Each row has a class, written as a number after it.
[-105 -345  144  -57   96  291 -147 -261   73 -439   50  -43 -378  -49
  159 -194   66  543 -509 -572 -235  -65  266  -13   38  154 -274  175
 -259  -88  109 -240  -33 -321   -9  273 -173 -312  156   95 -123  342] : 0
[-159  156 -124   -6 -125 -160  -91  140    0 -186  191  267 -520  318
  -43 -417  -31   92 -142 -190  -58  283  -80  -16 -284  409   24   63
  -86 -167  -31 -292  -57  -41  141  259 -134 -209   28  -39  -83   88] : 4
[ 117   71  -40  -92  -28 -129  107 -144  -47  132 -106  113   29   31
 -194  235  183  124  258   15   93  -44 -118 -124  -80   12  162  -40
   10   60   -3    1  -63  100 -227   -1  148  -50  122 -175  -41  -17] : 4
[  55 -100  -21 -107 -285  -88  146 -136   45  -88 -371  138  291  -53
 -148  350  102  381  -17   -9  267  204   -6 -115   74 -174  -70   57
  106 -218  -19 -281   76  -26  -39  -70  137 -216  130  -67  299  -51] : 7
[ -99 -215   28  109  246  148   78 -105   44  -75  -35   58  133 -119
  217 -150  222  424 -568 -215  113  178   56   82  -24  157 -447  271
 -282 -128    5    7  203   16  -88  -57  113 -132   77   -9   14  346] : 4
[ 118  -19  -24  -97  -22 -207 -211 -307    6   41  -78 -113   19 -113
 -356  314  204  194  443  103  286 -195    3  -96  343 -145   33 -191
  -56 -139   11   -9 -102  212 -146 -118   51   66  -98  -87 -141    1] : 4
[  23  -81  -62  204  -22   -7    7   42   63  -40   10   95   62  -57
   39  -61  206  166 -206 -137  -12   82   47 -100  122   42   27   63
  -57  -50  -86  102   49   98   20 -106   41  -96  -92   83    1   -1] : 3
[   7   89  -19   18   86  -16   59  -76   74  173   -6  141  -36   34
  -18    0  -12  112   16   -8  -45   77 -102  117 -195   77   23  224
  -76  -82  -51  -27  -29   41  -91   71  124 -134  207  -51   14  346] : 2
[ -17   33 -498 -577  -53 -536  176 -286 -305  737  -68  332   93    6
  -93  736 -105 -116  137   44  203  498 -372 -214   79   70  469   82
  284  -42 -249 -327 -355  247 -337  -74  181 -357  253 -120   82 -527] : 7
[  75    0  220  256  -53  181  -12   52 -241 -103  -59   71 -110 -217
 -202  331  113   52  587 -108  582   68   67 -210   91  -63  175   75
   68  -97 -219  -29   -5  236  -47  -95   -5   96  -15 -162 -141   28] : 7
[  70    8   -1  -11  -24   20   46  -17    3   65 -142   -2  227  -36
 -122  116   62  -58   55  140   93  -65   11  -10   81 -104   70 -110
   38   11   35   76   54   22   75 -124  127  -53    1    7  155  -17] : 5
[ -20  302  224   56  -33   95 -120  130  158   27  119   58  168    0
 -313 -287 -167  -92  198  385 -215 -253 -134  119  -84  -30   30 -312
  -26 -142  184  271  -34   51   -1  -37  -17  182  -60  270    6   93] : 4
[ -91 -124   63    4  -21  -58   11   -7   11 -168  -73   68   28  -53
   64   38  -68  169 -107  -81  -26   40   23   68  113  -32 -184    2
   17 -147   56  -48  -18 -113   41   65  -43 -192   35   48   98  107] : 0
[ -25 -197 -151   42   26 -132 -173   60  239  -73  150 -120 -137  -36
   88  -97  108  140 -428   10  -26   89   -7   19   48  169  -37  227
  -70 -281   17  -70   11  -44   94  -22 -271  -99  -53   19   87  144] : 2
[  14  182   66    2   11   23  -56  -44  -21  -16   62   29 -140  -10
 -102 -101 -118 -164  187   58 -150 -137  -72  233 -109   37  -19   -7
  -79    3   44  113  -84 -161  -59  162   90   27  107  144  -18  214] : 5
[ -91   79   66   98  -14  -31  -89   71   83   52  103   85   72  -34
 -222 -194  -60   36   80  106   93   -1   66  108   60  -55  -81  -96
  -83 -121  -73  153   -1   -7  -45  -79  -41  111 -109  219   -7  -82] : 3
[  62  195   54  113  -48   55  -10  -28  110  -55  -88  -43  -46  -43
  -22  -37  119 -218  -13   21 -118    3 -121  -12   77  -39  210  -45
    4   46 -174  134  -24   39 -101   20  105  126   72  -27  -69  156] : 6
[  13  -38  -56  -27   62   25  -91  -13  157   45  119  -69   97  -20
   19 -264   85  114 -343  -51 -166    0   59  -11  -45   15  -98   -2
  -66 -106   69   47   58  -24   36  -78  -91   22  -94  191    1 -106] : 0
[-192  132  121   65 -150 -103  -74  171  131   86  108  130  136  -74
 -221 -159 -173 -148   16  344  -28  -66 -100  100  221 -107    3 -178
   20 -182   20  234  -37   50  -73  -96  -33   87 -173  235  148 -251] : 4
[-296 -391  -37  177  157 -181   96  144  353   54 -185   78   23  277
  621   62   87  -18 -701  100 -323  264 -131  191  497   14  -59 -248
  159 -228 -275  -97  248  -40  -27   15   95 -429  -78 -234  151  246] : 1
[  73  -72   -3  -21  -25  206  115  -61  -31  -79  -86   41   92  -75
  143   20   84   62  -19 -177  -92    3  104  -34   72  -48  -77 -116
   25  169   88   -9   45  -85   72 -134  102   37  -62  120   28   -2] : 2
[ 155 -200   29  145   60  160  216  -57  -21   -9  -71  -73  113  -61
   67  155  186  198   33 -205  126  -71  210  -82   -6  -34  -83   78
  -61  247  -31  -68  162  -96   -6 -124  101  140   30  -31   -4  -13] : 0
[ -66  161  -22  -89  -23    3  -44  -12  -44  169  103  109  -64  -61
 -163 -141 -108  -80  187   87  -79  -36  -79   98 -105   22   47  -55
  -61   -3   35   93  -73   22  -44   80   11    4    6   37   44  -51] : 0
[ 169 -290  -32  256   44 -118  238  157  226 -260 -268  215  -85 -102
  215  213  176   71 -424 -217 -196  145  -16 -472  166  -79  441  221
  153  156 -451 -219 -104 -123 -281 -107  243 -268  114 -366  233 -128] : 2
[ -48  -53 -147    5  -10  -50  -72   71  177   20   94  151 -114  -17
   56 -116   71   46 -310   13 -107  118 -105  -52   59  139   81   43
  -70 -165  -29   44  -21   16   11   40  -69 -242    9  -19   73   24] : 6
[ -40  -12 -131  -21 -106 -160  -33  -16  -34   91  -87  189  157  -76
 -194  247  -88 -110   92  241  251   22  -76  -23  225  -82   61 -102
   46   27  -85  105  -54  126   77  -44   63 -191  -62 -146  109 -179] : 5
[  43 -119  123   27  -54   -8   31   49    8   -8  -16 -222    8   73
   75  287   26   37  100   32  145   46 -124   17 -106   72   81 -142
  137  -94   72  -67   67  -17   74   27 -124  176   38 -117 -173   82] : 3
[  98 -191  107   54   28  128   42  -80   77 -156  -58  -80  -63 -146
  210  135  116  -94  -76  -74  -61  -57  -95  123   -9  129   40 -213
  -24  183    2   71  116 -193   43   97  122   22  132 -345   13  344] : 5
[ -38   51  -34   -4  -60  -47  -21  -37 -103  -22   33  129   -9  -84
  -24  106   -8 -165  267   -8  159   37  -26    9  213  -48  -33 -174
   33   25 -103  122  -51  -16 -100   53   86  -37  -54  -24  -34  -89] : 7
[ -12  -18 -140  -88 -125  182  154 -197  -55 -155 -468  202  188 -226
 -370   60   16  493   74  -24  458   84  159   23 -173 -100 -172  172
 -215  -61   55 -234  101  -74  270  -75  152 -423  250   53  448  319] : 2
[ 174 -161  156  218   91  149  -98   11  -87  -96  -48   97 -210 -244
   -7  246  157   92  215 -128  203 -125  117 -113  234  -26  111  166
  -56   80 -130  -37  -61  -22  -77  -56  151 -106   15 -246   40  144] : 3
[  30   -6  -74  -46 -184 -122   88 -106   93  -97 -222  123   26   68
 -110  213   21  111   31   44 -101   58 -138  -64   96  -74   71  -97
   33 -150  -29 -106  -47  -17  -64   34  164 -241   64   -3   98   93] : 1
[  11  -54 -124 -164  -92 -256  -96  -19  341  -39    4 -286  -31 -120
  125  395   -4 -638  -45  568 -372 -189 -482  167  494 -114  223 -487
  107 -355   92  290  -67 -108 -106   30   25   19 -120   10  100   90] : 6
[ 108  -42   80  109   43  -89  206 -100  -83   70 -283   47  222  -74
  -91  402  176  157  228   75  197  -89   27  -11  187 -201  184    1
   92  118 -114    0   65   87 -173 -143  226   11  125  -98  145   12] : 3
[  -5  -40 -127  -30    6 -135 -139  -11  257   -6   99   88   22    2
  -38 -156   75   58 -330   78 -206   38 -114   11   47   65   49 -110
  -31 -160    5   95    1  -43  -14   36  -99 -138  -37    7   24  -52] : 0
[  76   71  -10   86  -35   -2  -51  -23   31  -51 -160  -15  -22   69
  -37   96   96  -62   83   67  -24  -60  -60  -16  142  -70  181    7
   53  -77   45   -1  -36    1   15  -56   90 -134   24   62   77  134] : 1
[  69 -331  -38  469 -175 -268  -13 -206  274 -623 -593   45  460  190
  441  128  643  231 -563 -373  125  417  118  -38  522 -264 -221 -349
  161  141 -169  171  164   99   -3 -378  -72   31 -367  -92 -352   65] : 7
[-101   18  -85  -79  -41 -213  -50  -25   19  168    3  164   23 -141
 -277   76  -99  -46  159  208  184   96  -78   44  113  -52  100    5
   15 -111  -85    1 -116   18 -124 -110  -36  -68  -20    5  158 -199] : 1
[ -23   60   24  -19  -86  -99  -43   19   59  131   50   89   88  -85
 -177    5  -23  -30  104  160   48   40  -59    2  117  -74   52 -103
    8  -81  -70   69  -31   92 -108  -85    1   87 -103   45   47 -159] : 7
[-114  112 -277  -69 -102    8   23   51   48  275  151   68  380  145
   58 -137   22 -236   37  208 -153   89    1  144  128   40 -103 -329
  136   -7   51  208  117   52  236  -77 -117  -15 -273  340 -104 -222] : 7
[-281 -212 -118   -6 -128 -217  167   -8  110   42  -95   64  -31  155
  -84  409 -133  111   37  282  183  -53  -53  135  388   28  -69  174
 -142 -331   89 -136  -78   20   66   31 -164 -213  108  156    1   -9] : 6
[ -31  211 -476 -282 -395 -318  427 -252  -39  267 -252  441  252  314
 -295  308  315  314  418 -190  212  482 -166 -487  -20   -6  354 -187
  105   80 -378 -232 -235  449 -194   24  141 -168  148 -193 -409 -443] : 6
[-115  159   -4 -418    5 -177 -120  -98 -190   -7  118 -135  136   33
   21 -339 -265  -78  163 -170 -269   68   41    3 -343   42 -212 -145
  242  115  251  -99 -135 -152   18  182 -103   72  -31 -139   84 -129] : 1
[  48  -95 -148   26  -46 -205 -109   38  183  -30  108   94  -63  -72
  -11  -12  109   93 -305   40 -114   73 -123  -87  156   96   82   -2
   13 -165 -113   35  -21   20  -51   36    1 -192  -70  -71  122    3] : 5
[ -14  106   -9   20   53   -9  -67  140   32  186  142  191   74  -10
 -325  -21 -135 -201  366  295    2 -142   54  -47  196 -194   73 -170
  -56   73 -160  263 -101  102 -123  -58   -7   49 -158   12  -54 -345] : 1
[ -10 -141 -294  122  -80 -275 -146   71   75  103  119   76   28 -163
  -11  116  115  -42 -273   98  266  237  -99  -88   89  163  231   55
  112 -154 -148   53   91  131  116  -72 -170 -190  -56 -159  171 -216] : 6
[ 363  -32  -79  -74   46 -247   -2 -158   81   55 -148  -55  161  -57
 -164  377  215   99  -25   96  -25   54 -106 -180 -132 -187  326    0
  153  139 -129  -82   12  117 -174   11  170  -93  142 -428  170   97] : 5
[ 203 -157  132  224    0   15   63  -42   38 -158 -227  152  -30 -165
  -32  291  302   34  157  -81   18 -119   45 -144  474 -228  152 -218
   18  164 -238  163   52  -33 -316 -129  371  -11 -123 -228  121   -5] : 5
[  75   48  -65  117  -72  -76   52  -55  147  -80 -114  139 -117   23
   13   32  128   -2 -192 -102  -68  137 -114    4   62    2  148  106
   13  -70 -192  -47   23 -118 -113   19  176 -143   93   29  107  128] : 0
[  69  174  892   54  374  844 -255 -236 -550  -38  -65 -296 -472 -725
   75 -157   94 -161  768   92  574 -697  208  744 -421   49  -34 -269
 -115  330  373   80  224 -161   -7   24   17  407  417 -301  320  899] : 0
[ -30   81   27  -31  -88 -110 -115   53  113   58  178   42  -30   26
 -186 -119  -39  -43   57  199 -130  -67  -60   71   39   53    0 -117
    3 -135   55   57  -72   -3  -62   17  -92  121 -120   89   -7  -67] : 5
[ -34  195  -69   73 -164  -33   47   89  -58  203  -31  399  162 -275
 -346  -10  -53 -148   18  171  444  206 -117  -56  -66   53  178  -65
  -71   37 -321  246    0  174   76  -38  155 -243  149 -133  145 -127] : 6
[ -24  -11  104  -65  -33  -29 -124  133   98  -26  145   16  -58  -14
 -127    8 -158 -226   51  272 -208  -91 -111   27  -61   34   61 -177
   68 -145  137   59 -100  -46  -10   33 -160   62  -93  -57   37  -63] : 5
[ -84  121   41  193  125   98 -109   58   10  167  151  295  284 -208
 -334 -432 -101   30   33  176 -188 -137  196  178  108 -202 -164 -170
 -251   98  -45  473   89  145  -75 -162   87   78 -275  315  131 -228] : 0
[  46 -266   -7    2  -28 -121  264  181  137  -60 -123 -109  306   77
  168  528   28 -229 -223  246   32   43 -100 -226  254  -96  163 -143
  221   -4 -151  -37  -28   14   28  -97  -51  -29   76 -218    3 -167] : 5
[ -62  -15   13  -93  -61  -80   40   28  -53  -71  -32  -17   80   38
   67  116 -115   32   22   37  -86   22  -47    3  -28   10  -97  -11
  137  -62  112 -115  -59  -67   65  131  -31  -96   42  -54   56   31] : 3
[  84   -6   67   38 -136 -135  122  -32   75    2 -232  206  128   54
 -211  321   63  127  142  182  -43  -79  -50  -56  158 -130  256 -157
  106  -56  -63  -31  -25    8 -184  -39  117 -116  127  -38  137  -68] : 6
[ -78  134  -93   64  -38  -14   41   41  148  -77    6  154  -53   45
  -58 -198  -88  -20 -160   16  -96   95  -61   72  -34   46  -87  171
 -127 -106  -74   18  -53 -117  -12   78   82  -91   71  174   41  135] : 2
[  83 -153 -188  -42 -257 -609 -100 -115  266   48   23  -44  392  -19
 -295   22  225  356 -300  -38  473  273  182 -292   25 -123 -136  393
  139 -192 -286 -142 -125  240 -242 -493 -335  308 -297  -52   54 -563] : 5
[ 129  -55   54   -3   29   66   87  -10    9   42  -22  -71   62  -72
   14   37  136 -132   84   -5  -96 -121   17  -54  -27   -9  132 -243
    0  236  -58  112   56  -94 -153  -66   80  216  -32 -100  -42 -157] : 7
[-102  311  -64   45  -42  151   26  175  -88   70  197   71  -98    8
  -64 -305 -236 -188 -138   14   64   89  -39   46 -265  208 -105  396
 -157  -63   33  -40  -81  -86  185  143   64  -47  192  281   95   92] : 3
[  24   25  -47   49 -122  -19   55   37   -7   39  -96  100  162    2
  -97  167   18  -75   93  149  137  -50  -22  -52  184  -57   45  -87
  -11   -8  -32   91   21   79   43  -74   72  -44   -6   26   66 -148] : 7
[ -13    3  -89 -137 -165 -259 -163  -95  135   12  -38   47   73 -225
 -181  151   37 -139   50  315   97    1 -174    6  298 -195  130 -348
   73 -120 -144  166  -88   71 -211  -43   -1   -9 -161 -142  111 -247] : 6
[  86  222    9 -172  -49  -62  -89  -70 -104  -47   55   15 -102  -60
   36 -102   27  103   91 -136    9   82 -116   42 -315  177 -197   91
  133 -118  175 -157 -125 -149   18  203   28 -144  146   -7   27  343] : 3
[ -18   52  -11   11  -65  -90   60  -46   18  139 -119   45  139  -41
 -139   91   44    4   43   97  171   44  -63    1   21  -51   65  -25
   19  -47  -56   35    4   48  -35  -94  143  -66    6    4   91    8] : 3
[ -41    6   18   32  -56  -36    5  -35   77  -82  -72   61   51   89
   37  -90   16   94  -84  -50  -88   35  -13   54   91  -16  -80 -124
  -44 -103   99    9   45  -30   25   -8   74  -96  -21  153   60  111] : 7
[ -85  -20  139  112   38  124  108   34    3  -43 -185  136   76   55
  -15 -130  -37   69   64  -20  -19  -74  128   83  -83  -61   38 -170
  -58  155   44   17    9  -79   13  -49   46   -4  101   33    2  -15] : 2
[  26  -73  -14   86  -99 -139   21 -158   -8   53 -206   62  170  -98
 -120  228  173  245   48    3  292  118  -10   53  108 -113   24  -58
   53  -36  -21  -11   98  108  -13 -102   51  -93    9  -73  113   72] : 0
[ -64   99  194   73  106   47  397  118  168   25 -148   99 -319  113
  339   77  210 -434 -116  141 -168  100 -457  325 -229  141  523 -601
   91  171 -482  160  228 -194 -198  425  226 -131  515 -484 -133  421] : 0
[  38  -68   10   47    0  -88   51  -46   59   20 -145   -5  172  -21
  -26  107  104  197  -12   14   75   49   18    4   53  -76   24   12
   65 -101   20  -42   81   67   10 -125   61  -41    5  -28  132  109] : 2
[ 104  -40  109   42 -115  121   28  -57   20  -38 -206  -14   96 -119
  -14  347  158 -118  335   82  146 -127  -44 -141  299 -193  124 -401
  144  122  -46  164  -15   87 -130 -149   59  150 -106 -158  -86  -90] : 6
[ -36 -136  110   95   80  115  131  -48 -116   96 -157   36  110  -72
  -58   18   61  246  160 -134  254   -4  207   37    4  -78  -96   49
 -119  134   -1  -25   67   19  -35 -209   55   64   29   51   33  -41] : 1
[-125   17  -44 -166  -37 -202  -86 -130  -34  -13   32  -62   12  103
   34  -51  -49  199   85  -66  -19   20  -16  172  -33   67 -256  -31
   14 -118  218  -66 -116  -85   22  153 -127  -62   14   87  -94  150] : 3
[ -34   96    0  -45  -63   -1 -130   38   27  -87   47  -31  -55   17
 -162   -2  -48 -103  237  181   20  -55  -54   48  179  -23  -15 -154
   26 -132   -3   22  -92  -28   35   57  -69   83 -125   54  -71   35] : 5
[  25   -1   53  -11  -26  -24   38 -104  -76  -15  -95  -89  115  -10
  -83   42   90  191  137  -80  147  -22   91   24  -14  -62  -64  -67
   12    4   82  -68   77    5   43  -49   65    3   31   90   48   80] : 4
[-166  -23 -129   99  -69 -285 -278  222  415   47  211  537   45   59
  -54 -133 -103 -317 -543  443 -396   20 -242  -98  464  -19  262 -453
  115 -232 -181  433 -108  146 -257  -74  -88 -265 -271  -85  160 -504] : 2
[ 161  155  308  -10  377  233  152 -294   79  333   24   57 -305   50
    4  -76  149 -102  189  -77 -164 -187  -32  421 -653   89  129  198
 -209  265  112    5   51 -243 -380  117  246  113  481 -142 -181  578] : 2
[-109 -101  173  299   16  209   71   48   -6  -52 -112   29  -61  154
  249    2  108  218    6 -134 -160 -237  238  237  478 -123 -206  -83
  -95    7  208   79  190 -116  -10  -23  143  -12    4  383  201  173] : 3
